Below are the code and all the weights of a small trained network. Each question names an input and a target symbol and asks about switching units off, where a switched-off unit gives its printed mean instead of its output.

import numpy as np


def w(rows, s, z=0):
    codes = np.array(rows[::2]) - 128.0
    scale = np.full(codes.shape[1], s)
    scale[-1] = z or s
    return codes * scale


def norm(h):
    return h / np.sqrt((h * h).mean(-1, keepdims=True) + 1e-5)


def f(y):
    return y / 2 * (1 + np.tanh(0.7978845608 * (y + 0.044715 * y**3)))


def softmax(a):
    e = np.exp(a - a.max(-1, keepdims=True))
    return e / e.sum(-1, keepdims=True)


def log_softmax(a):
    a = a - a.max(-1, keepdims=True)
    return a - np.log(np.exp(a).sum(-1, keepdims=True))


def net(x, mask):
    ids = ['ΠΣαβγεζηλξτφψ'.index(c) for c in x.split()]
    T = len(ids)
    res = E[ids] + P[:T]
    u = 0
    for l in range(2):
        q, k, v = (norm(res) @ M[l].T for M in (Q, K, V))
        z = softmax(np.where(np.tri(T) > 0, q @ k.T / 4**0.5, -1e9)) @ v
        res = res + np.where(mask[u], z, O[l][:, -1]) @ O[l][:, :-1]
        u += 1
        y = f(norm(res) @ A[l][:, :-1].T + A[l][:, -1])
        res = res + np.where(mask[u : u + 4], y, B[l][:, -1]) @ B[l][:, :-1]
        u += 4
    return log_softmax(norm(res)[-1] @ U[:, :-1].T + U[:, -1])


Q, K, V, O, A, B = {}, {}, {}, {}, {}, {}
E = w([
[114,75,150,60],'Π',
[181,113,205,82],'Σ',
[83,48,94,115],'α',
[124,158,94,73],'β',
[149,211,81,175],'γ',
[116,109,62,98],'ε',
[103,158,10,185],'ζ',
[89,176,190,100],'η',
[124,118,135,212],'λ',
[83,110,69,153],'ξ',
[99,151,168,81],'τ',
[189,116,156,92],'φ',
[119,151,120,217],'ψ',
],0.011)
P = w([
[65,119,115,176],'0',
[147,154,109,87],'1',
[254,52,80,167],'2',
[143,171,111,52],'3',
[240,64,69,167],'4',
[138,173,105,47],'5',
[232,70,67,169],'6',
[133,167,107,44],'7',
[229,71,60,175],'8',
[135,172,96,43],'9',
[239,68,74,179],'10',
],0.0088)
Q[0] = w([
[163,80,132,147],'0.h1',
[145,226,148,3],'0.h1',
[186,118,98,71],'0.h1',
[80,205,219,27],'0.h1',
],0.0068)
K[0] = w([
[97,109,133,131],'0.h1',
[225,58,99,142],'0.h1',
[157,79,132,186],'0.h1',
[255,120,91,109],'0.h1',
],0.0098)
V[0] = w([
[41,56,46,61],'0.h1',
[196,57,50,77],'0.h1',
[250,40,15,203],'0.h1',
[22,64,177,133],'0.h1',
],0.002)
O[0] = w([
[91,151,82,66,152],'0.h1',
[253,107,137,43,240],'0.h1',
[190,67,123,126,253],'0.h1',
[60,121,115,112,92],'0.h1',
],0.0041,0.0016)
A[0] = w([
[115,2,93,140,103],'0.n1',
[113,250,190,62,96],'0.n2',
[158,172,17,98,1],'0.n3',
[148,146,33,227,163],'0.n4',
],0.0065,0.0034)
B[0] = w([
[201,157,143,131,210],'0.n1',
[188,164,180,2,166],'0.n2',
[131,114,153,182,175],'0.n3',
[172,136,186,58,250],'0.n4',
],0.0095,0.0023)
Q[1] = w([
[69,216,186,20],'1.h1',
[74,164,31,89],'1.h1',
[123,99,60,123],'1.h1',
[65,153,148,5],'1.h1',
],0.011)
K[1] = w([
[244,157,134,41],'1.h1',
[166,147,7,99],'1.h1',
[104,101,88,134],'1.h1',
[245,94,109,36],'1.h1',
],0.012)
V[1] = w([
[177,212,230,150],'1.h1',
[115,178,75,212],'1.h1',
[195,16,139,144],'1.h1',
[57,80,254,101],'1.h1',
],0.0094)
O[1] = w([
[255,158,175,118,130],'1.h1',
[93,195,147,177,3],'1.h1',
[142,29,156,202,244],'1.h1',
[118,96,230,28,83],'1.h1',
],0.0099,0.0039)
A[1] = w([
[124,126,149,78,156],'1.n1',
[160,110,139,167,158],'1.n2',
[172,161,193,121,3],'1.n3',
[197,148,254,63,37],'1.n4',
],0.011,0.0058)
B[1] = w([
[142,86,55,84,191],'1.n1',
[133,113,108,82,212],'1.n2',
[40,127,181,254,122],'1.n3',
[3,180,149,242,252],'1.n4',
],0.0094,0.0044)
U = w([
[64,27,123,44,88],'Π',
[126,88,253,89,24],'Σ',
[61,56,97,166,55],'α',
[145,209,44,35,75],'β',
[208,243,116,147,3],'γ',
[96,98,31,177,136],'ε',
[131,183,56,173,94],'ζ',
[96,194,171,87,169],'η',
[100,134,176,190,228],'λ',
[76,141,82,155,173],'ξ',
[91,168,142,77,68],'τ',
[219,55,125,200,141],'φ',
[116,175,157,181,240],'ψ',
],0.011,0.0022)

Each question gives the input, a string of symbols that net reads in full, and the target symbol t.
The units are the heads (4 rows each of Q, K, V and O) and the neurons (one row each of A and B). Each row of codes is followed by its name. A weight is (code - 128) times the scale printed after its matrix; where a second scale follows, it is the last column's (O, A, B and U).
mask holds one flag per unit, layer by layer, with each layer's heads first. A switched-off unit (its flag False) gives its mean, the last column of its rows in O or B, instead of its output. The means were averaged over made-up inputs and are rounded, as every weight is.
A unit's drop is (log p(t) with every unit on - log p(t) with that unit switched off) / (log p(t) with every unit on - log p(t) with every unit switched off).
The circuit of an input: a set's keep is (log p(t) with only the set's units on - log p(t) with every unit switched off) / (log p(t) with every unit on - log p(t) with every unit switched off). Starting from all 10 units, units are removed one at a time, each time the one whose removal leaves the highest keep (on an exact tie, the one counted first), for as long as the keep stays at least 0.8.
circuit, biggest first: the units of the circuit, biggest drop first
k most important neurons: the k neurons with the biggest drops, biggest first
k most important neurons of layer l: the k neurons of layer l with the biggest drops, biggest first
input λ ε φ, target λ: circuit, biggest first -> 1.h1; 1.n4
input Π β φ Π φ Σ φ Σ φ φ η, target Π: circuit, biggest first -> 1.h1; 0.n4
input Π η γ φ β β α, target Π: circuit, biggest first -> 1.h1
input ε φ Π β ζ φ η φ Σ, target ε: circuit, biggest first -> 1.h1; 0.n2
input Σ α Π φ φ, target Σ: circuit, biggest first -> 1.h1; 0.h1
input Π φ ψ ξ φ γ φ φ Π γ γ, target Π: circuit, biggest first -> 1.h1; 0.h1
input η φ β λ, target λ: 2 most important neurons -> 1.n4; 0.n2
input ε φ Σ φ ζ φ τ, target ε: circuit, biggest first -> 1.h1; 0.n2
input η α φ γ φ φ φ Π ε λ, target λ: circuit, biggest first -> 1.n4; 0.n4
input η φ ψ φ β ε α γ φ ψ ε, target η: circuit, biggest first -> 1.h1; 1.n4
input ψ Σ ξ Π φ ε, target ε: circuit, biggest first -> 1.h1; 0.n4
input α ψ γ Π ψ, target α: 3 most important neurons -> 0.n4; 0.n2; 0.n1
input β φ Π η β β φ β Σ φ γ, target β: 3 most important neurons -> 0.n4; 0.n1; 1.n4
input ε φ λ, target ε: circuit, biggest first -> 1.h1
input β η Σ, target β: 2 most important neurons of layer 0 -> 0.n2; 0.n4
input λ Σ Σ, target λ: 2 most important neurons -> 1.n4; 0.n2
input λ η β, target λ: 2 most important neurons -> 0.n4; 1.n4
input η ε ζ α Π, target η: 2 most important neurons -> 1.n4; 0.n1
input Σ φ φ ε φ φ Π ε Π, target Σ: 2 most important neurons -> 1.n4; 0.n1
input ε φ Σ η Π ε Π Π λ ε Π, target ε: 2 most important neurons -> 0.n2; 0.n1
input ψ Π φ Σ φ φ ε Π φ φ, target φ: circuit, biggest first -> 1.h1
input γ φ τ φ φ φ, target φ: 2 most important neurons -> 1.n4; 0.n4
input λ φ φ β φ β ψ, target λ: 2 most important neurons -> 0.n4; 1.n4
input Σ ε Π Π β φ Π φ φ φ α, target Σ: 3 most important neurons -> 0.n1; 1.n4; 0.n4
input Σ η ψ α φ α φ β φ, target Σ: 2 most important neurons -> 0.n4; 1.n4
